Below are the code and all the weights of a small trained network. Each question names an input and a target symbol and asks about switching units off, where a switched-off unit gives its printed mean instead of its output.

import numpy as np


def w(rows, s, z=0):
    codes = np.array(rows[::2]) - 128.0
    scale = np.full(codes.shape[1], s)
    scale[-1] = z or s
    return codes * scale


def f(y):
    return np.maximum(y, 0)


def softmax(a):
    e = np.exp(a - a.max(-1, keepdims=True))
    return e / e.sum(-1, keepdims=True)


def log_softmax(a):
    a = a - a.max(-1, keepdims=True)
    return a - np.log(np.exp(a).sum(-1, keepdims=True))


def net(x, mask):
    ids = ['αγθτψω'.index(c) for c in x.split()]
    T = len(ids)
    res = E[ids] + P[:T]
    r = res
    for j in range(2):
        rows = slice(4 * j, 4 * j + 4)
        q, k, v = (r @ M[0][rows].T for M in (Q, K, V))
        z = softmax(np.where(np.tri(T) > 0, q @ k.T / 4**0.5, -1e9)) @ v
        o = O[0][rows]
        res = res + np.where(mask[j], z, o[:, -1]) @ o[:, :-1]
    y = f(res @ A[0][:, :-1].T + A[0][:, -1])
    res = res + np.where(mask[2:10], y, B[0][:, -1]) @ B[0][:, :-1]
    return log_softmax(res[-1] @ U[:, :-1].T + U[:, -1])


Q, K, V, O, A, B = {}, {}, {}, {}, {}, {}
E = w([
[157,237,223],'α',
[66,217,68],'γ',
[23,110,158],'θ',
[9,193,108],'τ',
[211,254,50],'ψ',
[163,35,144],'ω',
],0.012)
P = w([
[7,251,185],'0',
[7,248,182],'1',
[31,231,173],'2',
[59,198,165],'3',
[74,174,146],'4',
[104,151,141],'5',
[134,120,125],'6',
[172,118,108],'7',
[171,107,63],'8',
[180,110,34],'9',
],0.0033)
Q[0] = w([
[103,98,129],'h1',
[126,25,144],'h1',
[119,83,219],'h1',
[150,168,153],'h1',
[153,63,198],'h2',
[202,105,125],'h2',
[220,6,120],'h2',
[99,202,84],'h2',
],0.02)
K[0] = w([
[176,116,126],'h1',
[191,216,157],'h1',
[185,172,74],'h1',
[83,133,106],'h1',
[143,78,170],'h2',
[17,97,144],'h2',
[10,5,139],'h2',
[130,191,100],'h2',
],0.019)
V[0] = w([
[86,63,17],'h1',
[151,170,250],'h1',
[97,77,18],'h1',
[62,36,46],'h1',
[86,67,24],'h2',
[134,141,151],'h2',
[100,93,70],'h2',
[46,49,3],'h2',
],0.0057)
O[0] = w([
[56,90,119,91],'h1',
[219,168,179,158],'h1',
[57,93,105,96],'h1',
[84,92,179,85],'h1',
[30,157,160,33],'h2',
[155,123,118,148],'h2',
[68,151,149,73],'h2',
[2,196,179,1],'h2',
],0.0061,0.004)
A[0] = w([
[79,69,252,51],'n1',
[172,153,184,70],'n2',
[120,57,11,125],'n3',
[114,164,95,117],'n4',
[113,231,182,69],'n5',
[32,146,209,2],'n6',
[109,69,177,201],'n7',
[174,142,95,37],'n8',
],0.013,0.0059)
B[0] = w([
[169,3,120,145],'n1',
[130,68,150,212],'n2',
[149,97,176,253],'n3',
[167,112,103,234],'n4',
[140,142,56,233],'n5',
[68,152,240,182],'n6',
[120,136,61,174],'n7',
[68,160,178,230],'n8',
],0.029,0.0039)
U = w([
[62,132,178,42],'α',
[59,22,164,3],'γ',
[176,134,152,111],'θ',
[111,170,26,218],'τ',
[100,8,59,151],'ψ',
[252,88,255,148],'ω',
],0.0054,0.0056)

Each question gives the input, a string of symbols that net reads in full, and the target symbol t.
The units are the heads (4 rows each of Q, K, V and O) and the neurons (one row each of A and B). Each row of codes is followed by its name. A weight is (code - 128) times the scale printed after its matrix; where a second scale follows, it is the last column's (O, A, B and U).
mask holds one flag per unit, heads first, then neurons. A switched-off unit (its flag False) gives its mean, the last column of its rows in O or B, instead of its output. The means were averaged over made-up inputs and are rounded, as every weight is.
A unit's drop is (log p(t) with every unit on - log p(t) with that unit switched off) / (log p(t) with every unit on - log p(t) with every unit switched off).
The circuit of an input: a set's keep is (log p(t) with only the set's units on - log p(t) with every unit switched off) / (log p(t) with every unit on - log p(t) with every unit switched off). Starting from all 10 units, units are removed one at a time, each time the one whose removal leaves the highest keep (on an exact tie, the one counted first), for as long as the keep stays at least 0.8.
circuit, biggest first: the units of the circuit, biggest drop first
most important unit: the unit with the biggest drop
k most important neurons: the k neurons with the biggest drops, biggest first
which heads matter: for each layer, one digit per head in row order, 1 if its drop is at least 0.15 and else 0, layers parted by /
drop of u: that unit's drop, to one decimal
input ψ ω ψ α ψ θ, target τ: circuit, biggest first : (n7; n3)
input γ τ α τ τ γ γ γ τ, target ω: circuit, biggest first : (n3; h2)
input γ α τ θ, target ω: which heads matter : 11
input τ γ α γ τ τ, target ω: most important unit : h2
input ω ψ γ τ α θ, target τ: which heads matter : 10
input τ ψ ω, target τ: circuit, biggest first : (h2; n7; n3)
input ω ω τ γ τ, target α: which heads matter : 11
input γ γ τ γ γ ω, target ψ: 2 most important neurons : (n7; n1)
input ψ α ω, target τ: 2 most important neurons : (n3; n7)
input ψ ω τ ω α, target τ: 3 most important neurons : (n5; n3; n6)
input γ ω ω, target ψ: 2 most important neurons : (n1; n7)
input γ γ τ ω α γ, target ω: drop of n3 : 0.6
input ω α θ τ θ α γ α θ, target ω: drop of h2 : 0.4
input ω ω τ, target α: most important unit : n6
input ψ ω α, target τ: drop of n5 : 1.1
input ω τ γ θ, target γ: drop of n6 : 1.7
